Below is a small trained network, with its code and all its weights. Each question gives an input and a class and asks what happens when units are switched off, that is, made to give their printed mean instead of their output.

import numpy as np


def w(rows, s, z=0):
    codes = np.array(rows[::2]) - 128.0
    scale = np.full(codes.shape[1], s)
    scale[-1] = z or s
    return codes * scale


def f(y):
    return y / 2 * (1 + np.tanh(0.7978845608 * (y + 0.044715 * y**3)))


def log_softmax(a):
    a = a - a.max(-1, keepdims=True)
    return a - np.log(np.exp(a).sum(-1, keepdims=True))


def net(x, mask):
    res = np.array(x, float).reshape(1, 5) / 4 @ E
    y = f(res @ A[0][:, :-1].T + A[0][:, -1])
    res = res + np.where(mask, y, B[0][:, -1]) @ B[0][:, :-1]
    return log_softmax(res[-1] @ U[:, :-1].T + U[:, -1])


A, B = {}, {}
E = w([
[5,137,81,152,138,147,5,5,124,168,250],'x0',
[151,97,2,84,158,146,187,75,154,246,38],'x1',
[120,217,109,95,213,187,172,155,163,82,155],'x2',
[168,154,151,130,60,146,222,54,128,133,163],'x3',
[135,122,104,119,113,86,138,132,162,115,181],'x4',
],0.0096)
A[0] = w([
[62,172,133,211,71,129,87,111,120,87,104,154],'N0',
[113,77,128,90,120,159,173,156,143,133,89,59],'N1',
[94,184,97,107,76,116,87,113,121,132,128,72],'N2',
[101,138,54,78,148,188,139,111,160,108,128,14],'N3',
[164,43,121,157,76,48,108,108,73,152,89,41],'N4',
[168,142,86,101,191,113,199,157,138,125,76,84],'N5',
[193,113,184,113,87,57,140,202,82,130,100,11],'N6',
[71,157,136,123,163,188,162,160,157,112,174,199],'N7',
[56,212,90,119,170,130,110,71,91,185,186,141],'N8',
[105,23,131,162,95,68,159,117,87,185,94,152],'N9',
[76,42,231,167,101,102,74,82,76,163,221,144],'N10',
[167,88,172,107,107,114,137,163,153,103,101,217],'N11',
[117,122,140,147,179,159,161,114,114,85,171,104],'N12',
[181,95,169,127,108,110,172,215,104,133,106,212],'N13',
[120,95,38,127,113,125,129,83,165,209,81,234],'N14',
[167,186,214,148,144,138,93,153,102,65,174,118],'N15',
[118,85,120,75,173,48,153,73,75,206,122,40],'N16',
[86,179,132,151,79,126,131,155,121,1,103,254],'N17',
[154,175,129,111,83,65,90,105,108,120,132,103],'N18',
[101,157,138,131,161,169,132,105,137,86,118,89],'N19',
[102,143,128,178,106,135,159,182,145,129,142,71],'N20',
[126,92,115,149,132,166,152,143,112,78,129,89],'N21',
[123,161,193,192,159,91,137,154,75,62,162,169],'N22',
[161,154,90,86,181,168,184,158,181,201,126,142],'N23',
[88,136,108,140,76,113,96,97,152,49,117,99],'N24',
[94,124,107,147,121,172,92,114,148,165,169,225],'N25',
[87,125,191,122,125,125,125,91,128,119,169,87],'N26',
[62,179,85,136,128,141,114,88,111,144,153,61],'N27',
[101,144,125,166,39,150,127,163,144,153,170,100],'N28',
[104,100,175,130,88,205,61,75,129,136,177,148],'N29',
[228,158,54,94,154,123,140,145,103,90,106,80],'N30',
[164,124,143,122,99,159,139,146,222,110,112,122],'N31',
[120,136,131,140,132,110,121,190,72,157,137,96],'N32',
[125,113,83,151,31,70,112,134,69,156,61,153],'N33',
[81,158,113,162,126,39,137,144,115,128,129,130],'N34',
[150,120,102,110,119,129,103,103,131,188,103,57],'N35',
[116,147,88,126,204,165,79,44,78,175,231,51],'N36',
[100,84,104,212,83,112,86,113,44,99,159,104],'N37',
[78,167,142,154,90,122,109,118,150,163,132,100],'N38',
[99,154,181,182,123,129,144,178,122,75,164,95],'N39',
],0.0094,0.0053)
B[0] = w([
[89,95,143,190,124,148,200,135,127,118,97,185],'N0',
[97,118,147,123,151,95,135,107,81,139,138,159],'N1',
[93,123,184,68,149,104,165,120,116,83,120,153],'N2',
[113,161,156,104,194,127,118,68,88,101,100,162],'N3',
[255,130,170,66,135,146,75,113,84,90,198,201],'N4',
[41,125,104,148,177,60,194,126,53,119,109,206],'N5',
[142,62,98,127,83,222,100,193,224,206,219,200],'N6',
[203,111,191,101,123,172,108,118,128,60,134,186],'N7',
[179,110,143,75,89,180,125,121,198,159,156,231],'N8',
[154,66,159,74,108,138,42,169,122,140,174,215],'N9',
[81,147,73,201,162,85,205,104,60,159,105,252],'N10',
[186,178,145,89,139,106,90,111,105,91,144,200],'N11',
[132,125,115,141,128,152,130,104,132,142,162,151],'N12',
[191,139,155,78,143,159,45,134,163,90,154,231],'N13',
[198,168,201,71,155,154,53,63,115,65,78,254],'N14',
[161,125,147,50,97,134,79,86,159,111,173,210],'N15',
[150,76,103,106,100,161,124,160,225,166,161,179],'N16',
[138,88,80,96,53,186,171,201,164,168,142,211],'N17',
[148,177,103,145,109,129,173,156,128,115,111,145],'N18',
[130,151,132,125,101,130,108,173,139,165,147,148],'N19',
[131,145,145,131,137,83,111,133,93,104,170,133],'N20',
[157,127,116,164,129,87,132,139,116,98,158,133],'N21',
[191,101,148,121,108,144,89,158,160,116,136,209],'N22',
[71,114,115,174,206,72,157,151,114,144,106,210],'N23',
[114,89,93,137,131,98,137,164,120,157,93,155],'N24',
[100,103,79,184,115,181,205,99,141,156,107,206],'N25',
[81,130,159,99,119,94,129,132,122,154,109,167],'N26',
[216,163,148,117,120,147,61,130,137,131,149,185],'N27',
[119,129,117,140,136,155,153,118,96,121,133,153],'N28',
[111,113,96,183,195,128,151,135,105,141,60,212],'N29',
[104,144,111,176,198,54,171,93,89,124,101,179],'N30',
[149,112,113,168,146,119,153,152,82,106,119,158],'N31',
[128,148,104,117,142,131,121,120,158,103,147,139],'N32',
[155,104,133,89,118,179,111,134,189,163,150,206],'N33',
[135,153,132,158,111,126,137,142,47,133,137,140],'N34',
[126,126,106,102,117,180,126,166,147,146,174,164],'N35',
[217,108,156,62,103,161,62,113,164,140,131,232],'N36',
[97,87,59,183,171,88,188,149,109,145,110,196],'N37',
[120,153,142,149,151,128,136,127,100,112,129,157],'N38',
[209,157,158,92,80,122,88,122,75,133,128,187],'N39',
],0.007,0.015)
U = w([
[155,109,94,115,71,132,101,173,196,183,158,252],'0',
[212,189,149,91,142,80,76,111,133,47,135,70],'1',
[2,149,55,231,160,21,200,132,90,158,94,127],'2',
],0.0097,0.0024)

Each question gives the input, the list of numbers given to net, and the class t.
The units are the neurons (one row each of A and B). Each row of codes is followed by its name. A weight is (code - 128) times the scale printed after its matrix; where a second scale follows, it is the last column's (A, B and U).
mask holds one flag per neuron, in row order. A switched-off neuron (its flag False) gives its mean, the last column of its row in B, instead of its output. The means were averaged over made-up inputs and are rounded, as every weight is.
A unit's drop is (log p(t) with every unit on - log p(t) with that unit switched off) / (log p(t) with every unit on - log p(t) with every unit switched off).
The circuit of an input: a set's keep is (log p(t) with only the set's units on - log p(t) with every unit switched off) / (log p(t) with every unit on - log p(t) with every unit switched off). Starting from the 12 units with the biggest drops (on a tie, the unit counted first), units are removed one at a time, each time the one whose removal leaves the highest keep (on an exact tie, the one counted first), for as long as the keep stays at least 0.8.
units of the circuit, in order: the units of the circuit, biggest drop first
k most important neurons: the k neurons with the biggest drops, biggest first
drop when u is switched off: that unit's drop, to one decimal
input [-8,8,-1,-3,2], class 1: 2 most important neurons : (N13 N14)
input [-2,8,0,-6,0], class 1: 3 most important neurons : (N14 N10 N37)
input [5,-1,-8,7,2], class 2: units of the circuit, in order : (N10)
input [-8,-4,-5,7,2], class 0: 2 most important neurons : (N6 N14)
input [1,3,3,8,6], class 1: 3 most important neurons : (N10 N6 N17)
input [7,-7,7,8,-6], class 0: 2 most important neurons : (N17 N14)
input [0,5,8,1,0], class 2: units of the circuit, in order : (N23 N5)
input [-2,8,-8,-5,7], class 1: 3 most important neurons : (N14 N4 N17)
input [1,8,3,3,6], class 1: 2 most important neurons : (N14 N10)
input [6,-3,0,2,-4], class 2: units of the circuit, in order : (N10 N29)
input [4,-2,7,7,7], class 0: 2 most important neurons : (N14 N8)
input [-6,-3,-5,0,-5], class 0: 2 most important neurons : (N6 N14)
input [0,2,-1,-5,6], class 1: 2 most important neurons : (N6 N17)
input [-2,8,-3,0,-4], class 1: units of the circuit, in order : (N14)
input [-1,3,-6,1,0], class 1: 3 most important neurons : (N14 N4 N17)
input [3,-7,1,-6,-3], class 0: 2 most important neurons : (N15 N22)
input [3,-8,2,-8,1], class 0: 2 most important neurons : (N17 N14)
input [3,-6,2,-1,-7], class 0: 2 most important neurons : (N14 N17)
input [2,7,3,7,4], class 1: drop when N14 is switched off : 0.6
input [-5,-5,-8,4,-2], class 0: units of the circuit, in order : (N6)
input [-4,8,-1,-1,3], class 1: drop when N14 is switched off : 1.2
input [3,-2,-1,5,-1], class 2: drop when N17 is switched off : 0.0
input [-8,2,4,1,7], class 2: drop when N5 is switched off : 0.1
